Below are the code and all the weights of a small trained network. Each question names an input and a target symbol and asks about switching units off, where a switched-off unit gives its printed mean instead of its output.

import numpy as np


def w(rows, s, z=0):
    codes = np.array(rows[::2]) - 128.0
    scale = np.full(codes.shape[1], s)
    scale[-1] = z or s
    return codes * scale


def f(y):
    return y / 2 * (1 + np.tanh(0.7978845608 * (y + 0.044715 * y**3)))


def softmax(a):
    e = np.exp(a - a.max(-1, keepdims=True))
    return e / e.sum(-1, keepdims=True)


def log_softmax(a):
    a = a - a.max(-1, keepdims=True)
    return a - np.log(np.exp(a).sum(-1, keepdims=True))


def net(x, mask):
    ids = ['ΔΛΩαβγημτ'.index(c) for c in x.split()]
    T = len(ids)
    res = E[ids] + P[:T]
    r = res
    for j in range(3):
        rows = slice(2 * j, 2 * j + 2)
        q, k, v = (r @ M[0][rows].T for M in (Q, K, V))
        z = softmax(np.where(np.tri(T) > 0, q @ k.T / 2**0.5, -1e9)) @ v
        o = O[0][rows]
        res = res + np.where(mask[j], z, o[:, -1]) @ o[:, :-1]
    y = f(res @ A[0][:, :-1].T + A[0][:, -1])
    res = res + np.where(mask[3:11], y, B[0][:, -1]) @ B[0][:, :-1]
    return log_softmax(res[-1] @ U[:, :-1].T + U[:, -1])


Q, K, V, O, A, B = {}, {}, {}, {}, {}, {}
E = w([
[78,213,1,238],'Δ',
[123,71,168,84],'Λ',
[195,39,135,128],'Ω',
[245,91,213,89],'α',
[111,48,129,166],'β',
[105,59,162,151],'γ',
[144,207,189,232],'η',
[214,96,131,108],'μ',
[185,124,108,46],'τ',
],0.01)
P = w([
[152,87,47,142],'0',
[255,130,133,53],'1',
[224,109,140,75],'2',
[181,96,98,104],'3',
[32,147,122,101],'4',
[64,148,155,94],'5',
[83,131,174,97],'6',
[78,104,169,117],'7',
[63,122,192,108],'8',
],0.0061)
Q[0] = w([
[237,98,77,40],'H1',
[122,254,199,214],'H1',
[57,187,157,126],'H2',
[74,240,205,133],'H2',
[69,199,145,144],'H3',
[117,2,181,81],'H3',
],0.009)
K[0] = w([
[187,2,101,120],'H1',
[88,163,251,149],'H1',
[163,165,232,113],'H2',
[179,229,177,113],'H2',
[185,67,166,101],'H3',
[151,241,96,164],'H3',
],0.0093)
V[0] = w([
[161,125,8,201],'H1',
[118,206,116,161],'H1',
[239,171,229,82],'H2',
[200,226,144,102],'H2',
[122,198,135,220],'H3',
[85,191,26,133],'H3',
],0.011)
O[0] = w([
[59,121,238,239,223],'H1',
[115,60,130,114,2],'H1',
[201,48,26,161,213],'H2',
[65,9,37,167,88],'H2',
[10,220,64,199,67],'H3',
[2,81,147,97,71],'H3',
],0.0076,0.0028)
A[0] = w([
[117,188,39,210,231],'N1',
[154,175,177,61,72],'N2',
[89,79,73,164,143],'N3',
[51,154,97,140,94],'N4',
[134,159,138,30,105],'N5',
[79,111,121,56,2],'N6',
[132,159,255,174,52],'N7',
[48,121,119,191,124],'N8',
],0.0096,0.005)
B[0] = w([
[100,202,86,85,234],'N1',
[37,165,212,80,186],'N2',
[135,209,206,185,185],'N3',
[203,62,48,156,194],'N4',
[2,133,193,70,164],'N5',
[188,48,108,111,116],'N6',
[126,201,131,127,247],'N7',
[206,88,89,163,253],'N8',
],0.0085,0.0038)
U = w([
[95,98,117,39,184],'Δ',
[104,160,166,117,144],'Λ',
[119,30,132,121,209],'Ω',
[32,86,164,233,73],'α',
[130,60,137,150,138],'β',
[87,248,2,137,176],'γ',
[177,105,229,203,45],'η',
[81,171,204,151,252],'μ',
[204,102,40,111,15],'τ',
],0.0061,0.003)

Each question gives the input, a string of symbols that net reads in full, and the target symbol t.
The units are the heads (2 rows each of Q, K, V and O) and the neurons (one row each of A and B). Each row of codes is followed by its name. A weight is (code - 128) times the scale printed after its matrix; where a second scale follows, it is the last column's (O, A, B and U).
mask holds one flag per unit, heads first, then neurons. A switched-off unit (its flag False) gives its mean, the last column of its rows in O or B, instead of its output. The means were averaged over made-up inputs and are rounded, as every weight is.
A unit's drop is (log p(t) with every unit on - log p(t) with that unit switched off) / (log p(t) with every unit on - log p(t) with every unit switched off).
The circuit of an input: a set's keep is (log p(t) with only the set's units on - log p(t) with every unit switched off) / (log p(t) with every unit on - log p(t) with every unit switched off). Starting from all 11 units, units are removed one at a time, each time the one whose removal leaves the highest keep (on an exact tie, the one counted first), for as long as the keep stays at least 0.8.
units of the circuit, in order: the units of the circuit, biggest drop first
most important unit: the unit with the biggest drop
which heads matter: for each layer, one digit per head in row order, 1 if its drop is at least 0.15 and else 0, layers parted by /
drop of u: that unit's drop, to one decimal
input η Λ β, target γ: units of the circuit, in order => [H3, N1]
input β η μ, target μ: units of the circuit, in order => [H2, N2]
input Ω Δ Δ η β, target α: most important unit => H1
input α α Λ Δ η, target τ: units of the circuit, in order => [H3, H2]
input τ α α γ α β, target τ: units of the circuit, in order => [H3, H2, H1]
input η β τ, target γ: units of the circuit, in order => [H3, H1]
input η α α, target γ: units of the circuit, in order => [H3, H1]
input η τ γ, target γ: units of the circuit, in order => [H3, N1, H2]
input η η τ γ, target γ: units of the circuit, in order => [H3, N1]
input β τ Λ, target μ: which heads matter => 010
input α μ α, target τ: units of the circuit, in order => [H2, H3]
input β τ τ τ, target μ: units of the circuit, in order => [H2, N2, N5]
input α μ γ μ, target τ: which heads matter => 011
input η β β Ω, target γ: which heads matter => 001
input Δ α α, target μ: units of the circuit, in order => [H2]
input α α τ, target τ: which heads matter => 011
input η τ Λ, target γ: drop of H3 => 1.0
input τ η η α α, target γ: drop of N8 => 0.1
input η μ τ τ, target γ: drop of H3 => 0.7
input η τ β μ η Λ Λ μ, target γ: drop of H3 => 1.0
input Δ Δ Ω β, target α: units of the circuit, in order => [H3]
